[[121 115 128 124 134]
 [121 126 127 127 127]
 [104 125 132 140 137]
 [136 124 122 114 132]
 [132 122 128 119 131]]
->
[[121 126 127]
 [104 125 132]]

[[152 108 112]
 [130 147 150]
 [113 113 137]]
->
[[130 147 150]
 [113 113 137]]

[[106 139 137 120 138]
 [130 128 157 129 122]
 [119 130 134 132 149]]
->
[[130 128 157]
 [119 130 134]]

[[157 121 127]
 [119 127 118]
 [118 120 119]
 [106 121 115]
 [137 122 125]]
->
[[119 127 118]
 [118 120 119]]

[[111 136 116]
 [143 127 113]
 [106 146 141]]
->
[[143 127 113]
 [106 146 141]]

[[144 132 107]
 [102 132 126]
 [123 143 107]
 [121 124 153]]
->
[[102 132 126]
 [123 143 107]]

[[118 146 114]
 [104 142 129]
 [140 118 131]
 [128 136 106]]
->
[[104 142 129]
 [140 118 131]]

[[101 143 117]
 [138 133 112]
 [157 116 142]]
->
[[138 133 112]
 [157 116 142]]

[[116 144 106 137 118]
 [124 141 128 109 124]
 [120 142 125 134 134]
 [136 145 120 136 135]]
->
[[124 141 128]
 [120 142 125]]
---
[[141 126]
 [134 103]
 [129 127]]
->
[126 134]

[[138 143 109 126]
 [148 109 100 110]
 [144 128 103 111]
 [143 132 105 115]]
->
[126 100 128 143]

[[131 110 112 141]
 [113 115 143 134]
 [106 114 144 119]
 [105 131 128 132]
 [137 141 144 116]]
->
[141 143 114 105]

[[132 120 135 122]
 [111 119 121 134]
 [114 137 142 116]
 [133 116 107 146]]
->
[122 121 137 133]

[[132 136]
 [141 158]]
->
[136 141]

[[141 152]
 [115 122]]
->
[152 115]

[[138 133 136]
 [129 126 115]
 [146 137 154]
 [134 131 131]
 [105 119 131]]
->
[136 126 146]

[[118 153 137]
 [132 156 134]
 [103 138 137]]
->
[137 156 103]

[[147 113 141 137 140]
 [147 141 108 152 110]
 [118 110 141 125 146]
 [127 120 115 108 129]]
->
[140 152 141 120]
---
[[125 139 138 119]
 [131 150 140 118]
 [134 139 154 122]
 [128 142 129 131]
 [127 134 151 130]
 [128 135 147 134]
 [145 129 119 151]
 [129 139 145 117]
 [143 135 126 155]
 [133 137 149 116]
 [130 138 152 129]]
->
[[119 118 122 131 130 134 151 117 155 116 129]
 [138 140 154 129 151 147 119 145 126 149 152]
 [139 150 139 142 134 135 129 139 135 137 138]
 [125 131 134 128 127 128 145 129 143 133 130]]

[[155 110 131 137 124 136]
 [140 122 115 125 122 109]
 [110 120 123 123 123 129]
 [135 121 146 114 126 110]
 [102 114 135 106 125 122]
 [136 108 135 134 125 128]
 [136 114 105 125 133 123]
 [111 109 127 121 123 131]
 [135 143 113 152 129 116]
 [130 128 122 127 126 118]]
->
[[136 109 129 110 122 128 123 131 116 118]
 [124 122 123 126 125 125 133 123 129 126]
 [137 125 123 114 106 134 125 121 152 127]
 [131 115 123 146 135 135 105 127 113 122]
 [110 122 120 121 114 108 114 109 143 128]
 [155 140 110 135 102 136 136 111 135 130]]

[[127 124 131 111 131]
 [133 143 101 121 101]
 [126 132 126 127 126]
 [134 146 103 122 103]
 [128 133 127 131 127]
 [128 134 130 129 130]
 [114 121 123 144 123]
 [130 143 102 120 102]
 [131 132 129 129 129]
 [120 134 130 120 130]
 [114 119 123 145 123]
 [114 123 124 147 124]]
->
[[131 101 126 103 127 130 123 102 129 130 123 124]
 [111 121 127 122 131 129 144 120 129 120 145 147]
 [131 101 126 103 127 130 123 102 129 130 123 124]
 [124 143 132 146 133 134 121 143 132 134 119 123]
 [127 133 126 134 128 128 114 130 131 120 114 114]]

[[136 124 118]
 [130 125 122]
 [137 146 121]
 [109 120 128]
 [123 124 150]]
->
[[118 122 121 128 150]
 [124 125 146 120 124]
 [136 130 137 109 123]]

[[136 121 108 122 112]
 [110 138 141 140 133]
 [127 111 115 115 139]
 [130 132 130 126 129]
 [121 110 136 100 127]
 [122 112 123 118 130]
 [110 112 121 127 134]
 [118 134 110 130 134]
 [141 148 128 131 108]
 [142 126 113 124 114]
 [134 137 134 129 109]
 [140 137 132 137 127]]
->
[[112 133 139 129 127 130 134 134 108 114 109 127]
 [122 140 115 126 100 118 127 130 131 124 129 137]
 [108 141 115 130 136 123 121 110 128 113 134 132]
 [121 138 111 132 110 112 112 134 148 126 137 137]
 [136 110 127 130 121 122 110 118 141 142 134 140]]

[[114 122 119 122 119 125 114 113 115 125 118 116 134 134 123]
 [122 112 116 137 131 133 125 117 128 133 116 120 106 108 133]]
->
[[123 133]
 [134 108]
 [134 106]
 [116 120]
 [118 116]
 [125 133]
 [115 128]
 [113 117]
 [114 125]
 [125 133]
 [119 131]
 [122 137]
 [119 116]
 [122 112]
 [114 122]]
